Below are the code and all the weights of a small trained network. Each question names an input and a class and asks about switching units off, where a switched-off unit gives its printed mean instead of its output.

import numpy as np


def w(rows, s, z=0):
    codes = np.array(rows[::2]) - 128.0
    scale = np.full(codes.shape[1], s)
    scale[-1] = z or s
    return codes * scale


def norm(h):
    return h / np.sqrt((h * h).mean(-1, keepdims=True) + 1e-5)


def f(y):
    return np.maximum(y, 0)


def log_softmax(a):
    a = a - a.max(-1, keepdims=True)
    return a - np.log(np.exp(a).sum(-1, keepdims=True))


def net(x, mask):
    res = np.array(x, float).reshape(1, 4) / 4 @ E
    u = 0
    for l in range(2):
        y = f(norm(res) @ A[l][:, :-1].T + A[l][:, -1])
        res = res + np.where(mask[u : u + 6], y, B[l][:, -1]) @ B[l][:, :-1]
        u += 6
    return log_softmax(norm(res)[-1] @ U[:, :-1].T + U[:, -1])


A, B = {}, {}
E = w([
[201,71,154,110,109,109,196,96,124,42,86,168],'x0',
[153,52,131,105,112,133,71,30,37,97,243,129],'x1',
[116,134,113,130,132,123,132,118,115,109,122,110],'x2',
[153,109,193,5,150,108,190,99,205,207,81,3],'x3',
],0.0056)
A[0] = w([
[129,160,90,145,91,128,149,150,130,78,68,197,12],'0.n1',
[51,177,181,76,142,69,197,253,173,106,59,108,93],'0.n2',
[213,95,176,219,56,130,148,112,79,66,73,167,11],'0.n3',
[70,123,183,87,142,182,162,122,218,121,41,77,3],'0.n4',
[86,150,103,220,118,146,182,158,190,94,56,167,62],'0.n5',
[175,113,164,53,138,91,226,125,159,16,86,131,65],'0.n6',
],0.0055,0.0025)
B[0] = w([
[174,135,196,143,114,108,184,147,39,132,62,180,183],'0.n1',
[115,188,89,233,86,140,209,134,157,29,155,167,253],'0.n2',
[132,192,123,196,196,88,254,63,146,139,239,128,192],'0.n3',
[82,172,141,173,14,76,42,104,174,94,245,133,212],'0.n4',
[205,69,108,105,214,84,97,210,69,244,100,181,221],'0.n5',
[165,143,154,70,70,141,97,186,110,89,63,189,226],'0.n6',
],0.0057,0.0066)
A[1] = w([
[139,86,176,59,113,77,145,117,146,126,171,27,44],'1.n1',
[106,101,183,20,103,98,128,109,105,114,112,88,96],'1.n2',
[138,121,73,191,205,130,133,254,121,115,62,169,141],'1.n3',
[161,125,46,134,86,108,128,165,80,100,184,158,78],'1.n4',
[207,90,96,125,103,93,172,90,136,92,89,140,248],'1.n5',
[143,136,85,72,93,100,135,164,127,93,73,199,80],'1.n6',
],0.0068,0.0012)
B[1] = w([
[121,73,54,190,207,181,134,194,102,176,47,75,183],'1.n1',
[101,128,134,134,195,81,120,146,86,181,74,223,177],'1.n2',
[88,1,128,70,184,127,91,101,94,181,76,27,253],'1.n3',
[117,185,135,26,112,184,118,48,211,155,155,82,220],'1.n4',
[178,105,236,126,129,65,208,155,105,82,141,159,206],'1.n5',
[132,154,87,101,154,190,42,143,88,130,85,144,198],'1.n6',
],0.0065,0.0078)
U = w([
[61,71,53,130,218,172,71,169,106,253,68,45,200],'0',
[190,90,203,75,194,66,203,158,32,162,43,202,217],'1',
[34,219,102,199,64,58,165,147,220,179,152,47,153],'2',
[183,191,184,81,59,89,178,205,179,54,55,174,41],'3',
[50,173,75,54,108,183,15,44,89,134,252,122,4],'4',
[196,128,173,174,123,111,239,17,97,46,220,164,43],'5',
],0.0066,0.002)

Each question gives the input, the list of numbers given to net, and the class t.
The units are the neurons (one row each of A and B). Each row of codes is followed by its name. A weight is (code - 128) times the scale printed after its matrix; where a second scale follows, it is the last column's (A, B and U).
mask holds one flag per neuron, layer by layer. A switched-off neuron (its flag False) gives its mean, the last column of its row in B, instead of its output. The means were averaged over made-up inputs and are rounded, as every weight is.
A unit's drop is (log p(t) with every unit on - log p(t) with that unit switched off) / (log p(t) with every unit on - log p(t) with every unit switched off).
The circuit of an input: a set's keep is (log p(t) with only the set's units on - log p(t) with every unit switched off) / (log p(t) with every unit on - log p(t) with every unit switched off). Starting from all 12 units, units are removed one at a time, each time the one whose removal leaves the highest keep (on an exact tie, the one counted first), for as long as the keep stays at least 0.8.
circuit, biggest first: the units of the circuit, biggest drop first
unit that matters most: the unit with the biggest drop
k most important neurons: the k neurons with the biggest drops, biggest first
k most important neurons of layer l: the k neurons of layer l with the biggest drops, biggest first
input [0,-3,-8,-1], class 0: circuit, biggest first	1.n3
input [4,-4,5,8], class 3: circuit, biggest first	0.n6; 0.n4
input [5,0,3,2], class 3: circuit, biggest first	0.n6; 0.n5
input [1,4,-1,-1], class 5: 2 most important neurons	0.n4; 1.n3
input [0,-5,-5,5], class 2: 2 most important neurons of layer 0	0.n4; 0.n1
input [0,0,4,0], class 0: 2 most important neurons	0.n4; 0.n3
input [0,8,6,5], class 0: 4 most important neurons of layer 0	0.n2; 0.n1; 0.n6; 0.n5
input [-6,0,4,6], class 2: circuit, biggest first	1.n3; 0.n4
input [8,-7,3,6], class 3: circuit, biggest first	0.n4; 0.n6
input [6,-3,-4,7], class 3: 3 most important neurons of layer 0	0.n4; 0.n2; 0.n6
input [0,8,-3,4], class 0: 2 most important neurons	1.n1; 0.n6
input [-1,-4,-3,-6], class 0: 2 most important neurons of layer 1	1.n3; 1.n5
input [-1,-5,1,1], class 2: 2 most important neurons of layer 0	0.n4; 0.n2
input [-1,2,-5,-3], class 4: unit that matters most	1.n5
input [3,4,-7,0], class 5: 2 most important neurons	0.n3; 1.n3
input [-6,2,4,-1], class 4: 2 most important neurons of layer 1	1.n3; 1.n1
input [1,-3,4,7], class 3: 3 most important neurons	0.n6; 0.n3; 1.n3
input [-2,1,2,-3], class 4: 3 most important neurons	0.n5; 1.n1; 1.n4
input [0,3,-1,6], class 0: 2 most important neurons of layer 0	0.n1; 0.n2
input [-1,1,-8,-4], class 4: circuit, biggest first	1.n4
input [0,2,-5,0], class 4: 3 most important neurons	0.n1; 1.n3; 1.n5
input [-6,-8,4,2], class 2: 2 most important neurons	0.n4; 0.n2
input [-5,1,3,-1], class 4: 2 most important neurons	0.n5; 1.n3
input [0,8,3,6], class 0: 2 most important neurons	1.n1; 0.n2
input [2,-6,-1,6], class 3: 2 most important neurons	0.n6; 0.n3
input [-8,0,1,8], class 2: 2 most important neurons of layer 1	1.n3; 1.n6
input [8,-2,-8,1], class 3: circuit, biggest first	0.n6
input [-1,8,-4,4], class 0: 2 most important neurons of layer 1	1.n1; 1.n5
input [1,-6,-5,2], class 3: 2 most important neurons of layer 1	1.n1; 1.n6
